(in the rows, 128 means zero)
Here are made-up things, facts about them, and rows of numbers that follow some of those facts. Name the thing behind each unnamed row.

There are 4 kinds of fact about the things: κ, ξ, ρ, Σ.
flita κ:a Σ:lurin
drinon κ:a ρ:tripluplun buskal Σ:stuplal
ratros κ:a ξ:fabrur ρ:grostin vikem deri
zuploskis κ:c ξ:gufon lenes
govos κ:a Σ:tugru
vugok κ:a ρ:nifi gretom Σ:puflik
rarus κ:a ξ:skibus ρ:lebin Σ:pluno
pluno κ:b ξ:boples zuploskis ρ:tripluplun Σ:groste
bapin κ:c ρ:zetrom
klama κ:c ξ:gridreste ρ:tripluplun tebruk
sastugri κ:b ξ:viku ρ:vikem
podrik κ:b Σ:zetror
skasal κ:c ρ:popuga
gogri κ:c ξ:ratros
rudrak κ:b ξ:tila zanok Σ:pase
datre κ:c ρ:tripluplun
leresku κ:a ρ:trevim deri tripluplun Σ:podrik
draflon κ:b ρ:sitren Σ:turigas
rutek κ:a ρ:floklim ratros labro Σ:nilo
zitris κ:a ξ:laseplil tebruk ρ:gorudri Σ:rutek
tebruk κ:b ξ:grifon ρ:nilo tripluplun
trustanom κ:c Σ:drinel
draruk κ:a ρ:graskam skasal
gridreste κ:c ξ:grisopes zetrom ρ:tripluplun
davo κ:a ρ:vikem maben Σ:givom
mafi κ:a ρ:toskor Σ:tatrum
giflok κ:a ρ:grostin nilo deri zetrom Σ:laseplil
dubrokon κ:c Σ:trevim
zaskes κ:a ρ:vikem fluzu tripluplun Σ:skolir
flofos κ:b ρ:fluzu deri Σ:bavus
turigas κ:a ξ:datre ρ:deri skazon Σ:vugok
brura κ:c ρ:drinel taben Σ:nubrudri
popuga κ:b ρ:kure
skitre κ:b ξ:skazon kure zitris ρ:tapli Σ:nada
tugru κ:a ξ:pliplasos Σ:traklum
pase κ:b
gruflodam κ:a ρ:zedron graga skazon Σ:skibus
stoze κ:b ρ:gretom Σ:koflu
graskam κ:c Σ:gagrok
zana κ:c ξ:datre Σ:venel
greplus κ:b ξ:skitre draflon ρ:stoze plofus skazon Σ:depogram
vogrifla κ:b ξ:floklim sipim dregru
gagem κ:a ρ:gronun Σ:tapli
kure κ:a ξ:datre Σ:plozos
boples κ:b ρ:luda nilo tripluplun koral Σ:zetrom
vune κ:a Σ:stoze
grafla κ:a ξ:skazon tugru ρ:tripluplun
kidim κ:b ρ:zedron
floklim κ:c ξ:pliplasos ρ:tripluplun Σ:fabrur
vikem κ:c ρ:tebruk Σ:delenuk
gekem κ:a ξ:malur ρ:leresku gretom Σ:klozom
nastis κ:c Σ:nifi
puflik κ:a ξ:zalo graga dregru ρ:ratros
malur κ:c ξ:zitris Σ:draruk
zalo κ:a ρ:flitril Σ:malur
stuplal κ:a
flaplal κ:b Σ:flita
givom κ:a ρ:lenes
plofus κ:c ρ:zetror
fluzu κ:a ρ:tebruk Σ:leresku
lurin κ:c ξ:koflu ρ:vikem tatrum fuflo tripluplun sastugri Σ:mobron
kugro κ:a ξ:laseplil ρ:tapli Σ:fluzu
mobes κ:a ρ:tebruk klutrur
lenes κ:b ξ:traklum skazon ρ:tripluplun
skolir κ:b ρ:vikem deri tripluplun toskor
fekis κ:c ρ:tripluplun Σ:plonul
sikluk κ:a ξ:kure tugru ρ:brigo Σ:taben
klutrur κ:b ξ:tila voze rarus ρ:grostin grifon deri tripluplun Σ:buskal
gretom κ:b ρ:grostin tripluplun skazon
labro κ:c ρ:nilo tripluplun Σ:vune
buskal κ:b ρ:graskam Σ:zedron
nitol κ:a ξ:lurin gogri gridreste
tapli κ:b
tila κ:b ξ:sestas ρ:tripluplun Σ:zana
maben κ:c
gufon κ:a ξ:zalo grisopes
dregru κ:b Σ:klama
skizir κ:a ρ:gridreste
sipim κ:a ξ:kure
lestek κ:a ρ:deri tripluplun
delenuk κ:a ξ:skibus Σ:meze
deri κ:a ρ:tripluplun
plupla κ:b ρ:skubras
fuflo κ:a ρ:skubras nilo flitril fekis
mobron κ:a
tripluplun κ:b
plozos κ:b ρ:sastugri labro
deki κ:a Σ:daveple
viku κ:a ξ:vune ρ:zedron tripluplun gronun
drinel κ:a Σ:rarus
taben κ:a ξ:groste tugru ρ:fluzu Σ:skazon
zetrom κ:b ξ:kugro zanok grisopes Σ:flofos
lebin κ:a ρ:ratros sastugri skazon
koral κ:a ρ:ratros fekis
nunom κ:a ξ:viku gronun Σ:pliplasos
plonul κ:c ρ:zetror
nada κ:c ξ:zuploskis ρ:giflok Σ:piga
nilo κ:a ξ:sestas Σ:zalo
skibus κ:a ξ:grisopes kure ρ:daveple
groste κ:b ξ:meze laseplil tebruk
grisopes κ:c ξ:skitre groste tugru
grostin κ:c ξ:luda ρ:nilo tripluplun Σ:davo
zedron κ:b ξ:rarus ρ:zetror skazon fekis Σ:maben
zanok κ:b ρ:stoze grifon tripluplun
kedem κ:a Σ:brubuvam
nubrudri κ:a ξ:sestas vune Σ:rudrak
grela κ:b ξ:zalo sipim taben dregru
gronun κ:a ξ:grisopes Σ:zaskes
tatrum κ:a ξ:skitre ρ:gronun Σ:kure
gregina κ:a ρ:grifon deri
gagrok κ:c ρ:gronun Σ:greplus
piga κ:b Σ:tafegim
tasi κ:a Σ:zado
zetror κ:a ρ:deri tripluplun Σ:gagem
tesuk κ:a ρ:zedron bifur
zado κ:a ρ:stoze Σ:zitris
meze κ:a ξ:pliplasos tebruk ρ:bavus Σ:gretom
grifon κ:b ρ:tripluplun
bravim κ:a ξ:rudrak
plistir κ:a ρ:zedron tripluplun flitril Σ:deki
mizak κ:b ρ:trevim Σ:mafi
traklum κ:b ξ:pliplasos tugru Σ:popuga
pliplasos κ:a ξ:grifon
sestas κ:b ξ:grostin meze sikluk skazon zana ρ:lebin Σ:gruflodam
gorudri κ:b ξ:lenes
nifi κ:a ρ:tatrum nilo Σ:graga
klozom κ:a ξ:sipim kure
bruplugrar κ:a ξ:skitre gorudri
graga κ:a ρ:nilo Σ:sestas
skazon κ:a ξ:taben ρ:tripluplun fekis
daveple κ:c ρ:tesuk Σ:trustanom
venel κ:c ξ:luda lenes ρ:sikluk tesuk flitril skolir Σ:klutrur
trevim κ:a ρ:tripluplun Σ:lebin
flitril κ:c ρ:deri tripluplun
pluklis κ:a ρ:grostin tripluplun Σ:toskor
voze κ:b ξ:kure ρ:zetror skitre tripluplun brubuvam
fabrur κ:a ξ:skitre tapli ρ:klutrur
toskor κ:a ρ:deri Σ:nastis
brigo κ:a ξ:zedron ρ:grifon tripluplun Σ:boples
grude κ:c ρ:bruplugrar toskor
depogram κ:a ξ:ratros ρ:nilo flitril brubuvam
tafegim κ:b ρ:depogram Σ:govos
bavus κ:a ρ:fekis Σ:grafla
koflu κ:b ξ:traklum kure gronun Σ:dubrokon
giflar κ:b ρ:trevim
laseplil κ:c ξ:tebruk Σ:kedem
luda κ:a ξ:draflon ρ:skitre tripluplun kure popuga Σ:grostin
brubuvam κ:a ρ:vikem tripluplun Σ:labro
bifur κ:b ρ:nilo deri flitril
sitren κ:c ρ:ratros nilo
skubras κ:a ρ:vikem tripluplun Σ:kidim

Some things and their rows:
daveple: [144 110 119 135  97 125 112 153 126 123 127 108 131 152 143  84 114 127
 136 113 136 109 116 130 115 129 128  99 155 117 116 132 129 135 166 124
 121 108 105 133 137 114 108 129  84 115 116 117 141 144 110 131 123  82
 125]
popuga: [116 132 117 108 100 118 113 166 174 116 129 107 110 108 107  81 125 145
 155 100 124  80 188 133 104 112 139 126 176 147 109 137 129 120 150 120
 121 108 157 134 124  97 127 127  85 138 106 121 142 156 124 131 113  89
 135]
flaplal: [150 128 123 147  90 125  98 162 109 129 129 118 136 162 160  83 118 113
 136 107 133 115  97 131 131 137 132 121 126 100 122 155 111 141 170 126
 126 138 106 140 141 101 120 121  97 104 132 122 132 130 111 145 135  83
 121]
bapin: [148 123 112 134  96 129 114 155 126 114 136 112 129 148 135  84 115 127
 142 109 129 107 122 134 120 122 127 113 148 123 122 138 129 125 154 125
 124 123  94 129 125 108 122 127 100 111 114 113 136 138 112 128 123  86
 140]
labro: [234  94  95  97  93 154 132 148 157 144 139 139 107 206 126 110 131 142
 138 108 108 130  44 160 142 105  72 155 118 101 148 133 130 107 144 101
 113 201  72 134  73  95 170 119 182 100 129 132  93  79 134 110 135 114
 178]
kidim: [124 128 116 109 102 131 113 164 153 104 133 108 109 124 115  86 117 138
 149 112 123  92 166 136 100 109 127 125 167 143 124 139 135 114 143 118
 120 131 113 129 118 100 136 120 104 138 112 116 135 154 122 136 119  87
 151]
tapli: [124 138 114 109  96 114 105 161 167 121 130 113 108 128 109  69 124 134
 158 101 118  76 187 132 113 108 135 125 171 137 105 149 125 120 149 118
 122 120 158 135 121  92 147 123  96 136 107 116 136 156 128 125 127  91
 128]
podrik: [150 107 115 129 101 127 115 152 155 105 122 104 128 118 136  86 116 140
 139 112 136 109 129 138 108 132 125 108 154 128 128 131 131 130 168 115
 113 119 114 135 133 105 111 133  91 124 120 131 144 137 115 144 105  86
 134]
fabrur: [111 127 121 109 101 122 106 162 148 109 131 106 121 136 121  90 109 125
 142 116 119 100 167 127 119 107 119 116 167 124 113 133 137 104 150 127
 121 113 123 119 122 110 171 127 126 126 108  96 134 145 124 106 101  80
 143]
maben: [128 119 108 117  98 119 124 148 170 103 129 107 120 120 113  69 117 148
 152 106 122  82 156 136 107 108 127  97 178 132 109 131 137 125 143 123
 113 102 131 129 121 105 134 126  83 126  99 110 140 153 121 124 114  87
 131]
luda: [133 101 126 124 102 124  94 155 131 124 118 112 131 154 165 112 123 104
 118 108 142 119 150 128 125 140 125 141 140  94 125 133 111 128 178 117
 118 151 131 133 130 108 143 124 134 122 146 137 136 118 114 150  89  85
 128]
zanok: [148 121 124 116 100 131 103 164 133 123 125 110 114 157 134  91 118 126
 137 113 130 114 149 133 111 123 126 119 152 131 124 138 127 124 162 116
 123 138 107 137 132 104 128 122 108 126 127 121 127 144 115 139 124  84
 140]
tila: [146 102 142 132 102 126  95 165 117 125 111 106 139 163 169 110 112 109
 119 128 144 136 123 130 122 142 121 121 132 108 129 131 120 131 197 118
 124 130  98 136 147 111 130 132 118 120 139 136 135 124 109 136 104  73
 132]
gekem: [142  97 133 122 102 129  96 153 118 134 121 110 131 172 157 105 112 110
 122 122 138 127 115 128 123 136 112 123 148 101 120 126 120 127 179 116
 118 137 114 135 133 117 135 128 130 122 139 127 130 123 114 137  95  79
 130]
zado: [137 104 127 121  98 126 103 150 110 136 124 106 119 163 140  90 114 120
 130 113 135 123 148 124 111 130 124 115 161 114 116 125 126 127 164 116
 119 129 115 138 131 117 114 128 108 124 131 119 135 147 109 145 111  82
 126]
mobes: [141 114 113 129  99 130 107 151 123 120 134 112 129 152 134  89 116 129
 137 105 131 115 130 130 124 122 125 118 147 116 121 129 131 122 148 122
 118 121 107 130 123 114 123 129 113 110 118 116 136 136 117 132 111  90
 135]
graskam: [161 104 120 131  97 117 101 157 147 144 118 123 124 156 156 100 134 127
 132  91 144 117 117 135 136 141 129 142 138 111 115 138 112 142 182 115
 119 130 153 144 130 108 107 136 100 115 132 156 138 112 115 142 114  95
 113]
mobron: [120 126 110 111  97 122 111 146 153 114 135 108 112 139 113  72 117 135
 149 104 119  91 168 131 111 105 132 113 177 120 105 138 133 120 136 121
 115 122 141 131 113 107 150 120 113 129 112 100 133 153 123 128 114  89
 123]

Rows to name:
No name comes twice in this set of rows, the named rows included.
[240  94  95 130  91 157 109 146 121 146 142 144 132 219 172 120 132 121
 123  97 122 146  10 153 159 134  82 170  78  71 156 145 110 114 150 103
 116 224  58 141  83 101 160 113 202  84 158 147  99  55 123 141 129 111
 169]  giflok
[207 109 114 122  91 162 133 140 175 113 141 136 150 204 167 126 130 125
 141 105 111 119  34 164 166 113  97 172  88  74 142 117 101 116 132 102
 118 207  52 134  83  95 182 105 189  92 136 134 102  66 137 110  99  94
 172]  laseplil
[183 115  94  88  82 147 121 183 174 141 138 146 108 178 112 100 116 143
 157 120  85 106  18 161 151  87  61 141 125 120 143 170 125  98 143 108
 117 176 103 122  66  82 219 112 168 113 108 122  92  91 145  86 130 107
 165]  koflu
[ 65 105 112  99  98 121 100 180 149 117 123 105 107  92 116  86 102 129
 134 123 122  92 161 125 106 113 102 108 191 139 118 150 140 105 160 125
 119  89 147 110 113 110 171 134 113 148 112 117 140 158 117 119  82  88
 134]  skibus
[188 139  78  85  91 149 138 152 194 116 159 137 103 166  83  86 125 160
 174  93  80  90  85 159 137  73  86 147 144 128 131 142 148  84  94 111
 115 173  89 120  53  89 208 115 177 105  90  90 100 107 149  81 126 121
 186]  lebin

The same things again, as new rows of numbers:
Named rows:
nada: [131 119 114 122 129 126 131 126 138 130 125 127 132 125 131 143 124 125
 130 136 125 139 142 118 129 124 140 130 123 110 138 126 131 129 131 133
 132 121]
piga: [132 129 125 124 130 122 127 123 130 132 124 136 116 125 130 133 125 129
 123 138 121 129 138 122 161 138 137 118 120 115 136 127 130 125 135 132
 134 120]
zetrom: [119 125 142 128 128 131 133 128 125 126 125 125 130 134 120 128 128 133
 129 131 127 135 126 129 117 121 126 127 133 128 123 125 125 125 133 125
 124 132]
kidim: [139 121 134 127 131 122 128 134 130 121 103 144 119 128 125 110 135 124
 141 132 146 119 125 127 158 130 129 119 125 148 112 128 127 130 135 111
 121 121]
fabrur: [129 118 143 130 131 130 129 135 121 115 116 136 132 128 123 108 134 127
 145 123 148 124 120 128 110 123 121 123 132 141 107 126 123 136 130 106
 121 131]
grela: [124 119 139 125 131 134 133 132 134 124 120 128 131 134 122 130 125 131
 130 130 130 140 128 128 120 122 130 128 128 114 130 122 127 124 128 127
 128 125]
zado: [134 127 110 126 127 123 121 123 133 130 124 131 127 123 136 137 125 125
 129 128 121 125 135 125 152 139 130 121 121 111 135 128 128 128 129 140
 137 120]
draflon: [119 129 122 130 121 136 124 126 120 133 173 105 145 124 124 157 129 133
 121 121 104 128  98 134 115 133 130 129 134 118 145 126 127 116  93 132
 137 128]
buskal: [135 123 122 125 128 122 123 124 130 131 112 134 122 128 130 134 129 127
 128 133 124 125 139 125 162 139 133 120 121 124 132 128 128 126 127 132
 133 117]
plistir: [120 143 116 129 122 133 122 123 135 142 143 115 132 133 132 136 120 128
 107 130 109 129 150 133 129 132 123 141 127 129 146 131 135 124 122 148
 134 136]
flitril: [133 132 125 128 126 129 131 127 125 128 127 126 131 123 134 121 128 123
 120 133 128 136 122 133 121 128 130 134 123 138 129 132 132 130 121 135
 123 119]
klama: [129 123 152 130 133 124 135 135 129 120 106 143 120 133 124 103 134 125
 133 131 155 126 154 131 108 106 126 138 136 166 108 130 127 140 151 117
 111 132]
kedem: [123 141 135 132 126 138 129 133 128 127 138 122 122 131 131 120 129 129
 126 122 132 120 107 132 124 129 117 119 132 126 123 131 129 122 125 124
 126 140]
stuplal: [134 125 138 131 132 124 128 133 125 118 107 144 116 123 128 111 130 126
 140 125 147 116 105 126 149 129 126 109 124 127 116 128 125 130 130 105
 125 124]
rarus: [125 125 123 127 127 123 124 127 124 127 124 130 134 129 130 131 130 130
 132 128 129 133 144 127 124 131 126 132 131 130 128 126 125 134 142 134
 129 134]
lenes: [122 119 134 128 128 125 131 127 130 129 142 131 134 126 119 128 126 126
 128 128 130 128 145 133 125 120 130 139 130 129 133 125 134 130 114 139
 129 122]
meze: [126 122 122 128 131 122 127 129 128 127 142 127 135 127 128 136 127 129
 137 125 126 126 131 125 121 130 129 129 130 122 131 124 126 132 133 128
 132 132]
vogrifla: [122 120 136 127 131 134 135 131 133 125 121 126 126 133 122 133 127 131
 128 130 128 133 129 128 116 123 132 123 127 113 132 123 128 125 128 126
 127 126]

Which thing is each row?
No name comes twice in this set of rows, the named rows included.
[127 114 145 131 129 126 132 133 125 117 122 146 130 125 123 106 128 124
 140 119 153 125 138 131 105 116 118 134 130 134 112 124 126 141 123 118
 120 123]  grafla
[127 135 157 142 123 151 130 148 113 105 151 119 140 126 121 103 146 125
 144 114 158 105  50 142  94 117 114 118 140 170  94 132 122 125  87  82
 108 128]  plonul
[128 121 142 123 139 120 136 134 134 121  87 147 114 136 124 104 123 131
 137 133 150 139 152 120 130 112 127 127 127 133 111 123 125 139 171 120
 121 136]  klozom
[126 139 116 126 124 133 128 119 134 138 138 115 125 127 138 153 127 127
 111 134 107 135 121 124 141 136 135 120 125 108 144 131 130 118 125 143
 140 125]  graskam
[125 140 111 126 125 130 124 116 133 142 137 118 123 129 137 147 120 132
 110 133 104 132 137 124 144 139 131 126 121  97 151 130 132 120 131 148
 140 136]  tasi
[128 118 133 125 126 130 132 130 136 127 122 134 129 129 121 121 125 127
 126 128 133 133 148 134 120 125 128 138 125 121 132 126 135 129 114 126
 124 119]  pluno
[141 118 134 126 132 119 133 125 125 119  98 149 111 119 132 123 128 122
 139 133 147 127 111 119 163 129 137 109 120 122 118 127 124 132 137 113
 128 113]  maben
[123 125 124 131 120 137 124 127 115 122 144 118 148 123 129 131 130 127
 137 116 123 136  94 134  99 136 126 123 128 107 128 128 121 128 101 125
 130 119]  turigas
[120 142 124 128 125 135 124 129 135 139 141 110 133 139 127 132 127 131
 112 133 110 128 137 133 126 133 125 135 132 143 136 132 132 115 119 135
 125 137]  mizak
[126 133 139 130 126 127 129 125 126 132 125 133 119 125 128 122 128 128
 120 130 128 124 128 135 143 127 126 126 125 127 127 130 133 124 119 131
 129 119]  tripluplun
[143 116 140 128 127 121 126 131 124 121 111 146 121 121 123 116 133 121
 138 130 143 118 123 131 151 133 128 119 124 135 117 128 129 132 117 116
 125 108]  gretom

Now the same things, written a new way:
Some rows with their names:
skizir: [111 154 106 134 116 118 132  83 128 143 159 122 116 140 132 109 141 118
 147 115 136 112 105 112 102 146 146 123]
graga: [146 159 126 157 102 143 149 108 133 142 155 114 104 142 113 113 125 144
 144 124 162 118 114 135 109 114 136 133]
fabrur: [133 141  99 162 110 137 126  88 124 142 156 128 101 161 132 102 134 110
 147 139 146 144 115 113  94 135 136  98]
vogrifla: [140 139  91 133  80 124 155  81 101 134 168 126 108 133 131  77 123 125
 144 128 158 145 114 124  85 146 144 100]
popuga: [ 91 153 121 140 119 117 143  61 125 146 140 123 125 167 150  84 136 105
 146 103 152 143 117 111 106 137 135 117]
bruplugrar: [144 141  80 139  93 136 136  98  99 131 166 131 101 136 126  98 139 124
 147 140 146 135 114 124  81 141 151 104]
deri: [109 150  89 153 108 105 129  91 151 127 160 113 126 137 137 108 160 121
 120 136 134 119 101 104  96 158 138 127]
flita: [110 161 102 122 108 117 134  87 108 132 154 139 119 141 137 102 152 122
 151 120 143 109 110 122  91 149 156 132]
vune: [152 176 118 153  61 123 143  80 133 162 177 162 104 148 149 132 143 127
 173 153 130 102  72 109  59 159 138  66]
gronun: [148 157  88 139  88 129 124 111 100 121 184 134 105 143 117  91 128 119
 155 150 139  95 111 123  96 145 145 117]
fluzu: [113 152 106 131 118 122 132  88 126 143 164 125 116 142 128 109 137 121
 148 115 132 106 104 116 108 147 149 129]
skitre: [151 144  94 143  82 114 133 103 113 124 187 115 109 142 118  74  94 107
 146 132 140  96 114 116 119 147 129 109]
zedron: [121 141 102 150 102 119 129  82 118 137 167 128 110 165 133  75 115  95
 148 123 137 121 115 103 114 144 124  98]
toskor: [111 133  81 143 113 112 119  85 139 132 148 122 132 150 131 112 139 128
 126 128 141 106 118 123 101 164 149 143]
gagem: [106 154 107 129 121 119 126  83 124 142 158 127 117 148 133 109 140 114
 148 118 140 117 104 112 105 145 149 126]
pluklis: [117 152  88 126 109 110 129 105 128 125 183 108 117 116 118  98 141 122
 139 120 121  88  97 113 113 157 149 132]
tebruk: [139 166 127 172  85 125 155 107 141 135 174 120 106 146 127  84 127 117
 151 131 148 112 114 112 111 124 107 105]
nitol: [131 132  77 142 101 138 126  96  98 132 171 138 101 141 128  88 145 124
 148 141 138 130 117 120  76 149 144  97]

Which thing is each row?
No name comes twice in this set of rows, the named rows included.
[153 170 116 130  64 102 149 103 103 124 171 127 120 141 129  90 111 121
 154 135 165 101 111 127 113 139 140 128]  dregru
[142 155 100 139  79 118 150  89 104 130 164 129 110 150 134  76 124 121
 151 133 158 131 115 121  93 141 139 107]  gorudri
[142 140  94 153 106 137 131  94 117 141 172 120  99 147 117  99 118 116
 149 136 143 130 110 117  99 134 136  98]  tatrum
[140 174 115 166 105 120 126 101 134 127 166 113 100 161 133 107 136  92
 152 150 151 150 107  97 113 119 125  99]  skazon
[136 140  98 149 111 133 144  78 121 150 151 113 103 146 124 108 127 122
 141 126 154 168 115 120  88 131 145 100]  puflik
[116 144 126 143  98 143 152  73 135 161 153 123 113 136 124  99 146 121
 144  96 145  99 105 131 103 144 140 131]  sitren
[127 143 102 168  97 142 134  82 127 145 165 121  96 148 126  78 149  85
 133 126 138 146 109 106 100 135 124  91]  klama
[142 168 115 158  92 126 133  98 107 127 149 140 112 167 135 105 140 114
 153 151 172 138 122 124  93 123 140 115]  pliplasos
[132 134 100 155  97 129 133  89 118 136 167 126 106 161 130  73 113 106
 144 129 148 130 123 113 108 136 121 101]  sestas
[127 167 148 153  54 139 166  59 159 190 181 131 103 129 133 115 164 140
 152 100 113 105  32 102  70 160 149  76]  labro
[ 94 158 113 130 106 111 150  68 106 142 147 142 128 156 154  83 155 115
 146 116 159 132 120 122  90 146 140 123]  pase
[111 153  98 115  88 103 150  82 102 131 173 133 128 130 135  79 134 127
 150 110 144  90 109 126 102 161 150 129]  flaplal
[147 141  90 140  95 126 131  99 119 135 181 119 105 135 112 101 119 121
 148 134 130 107 102 116 101 153 146 108]  gekem

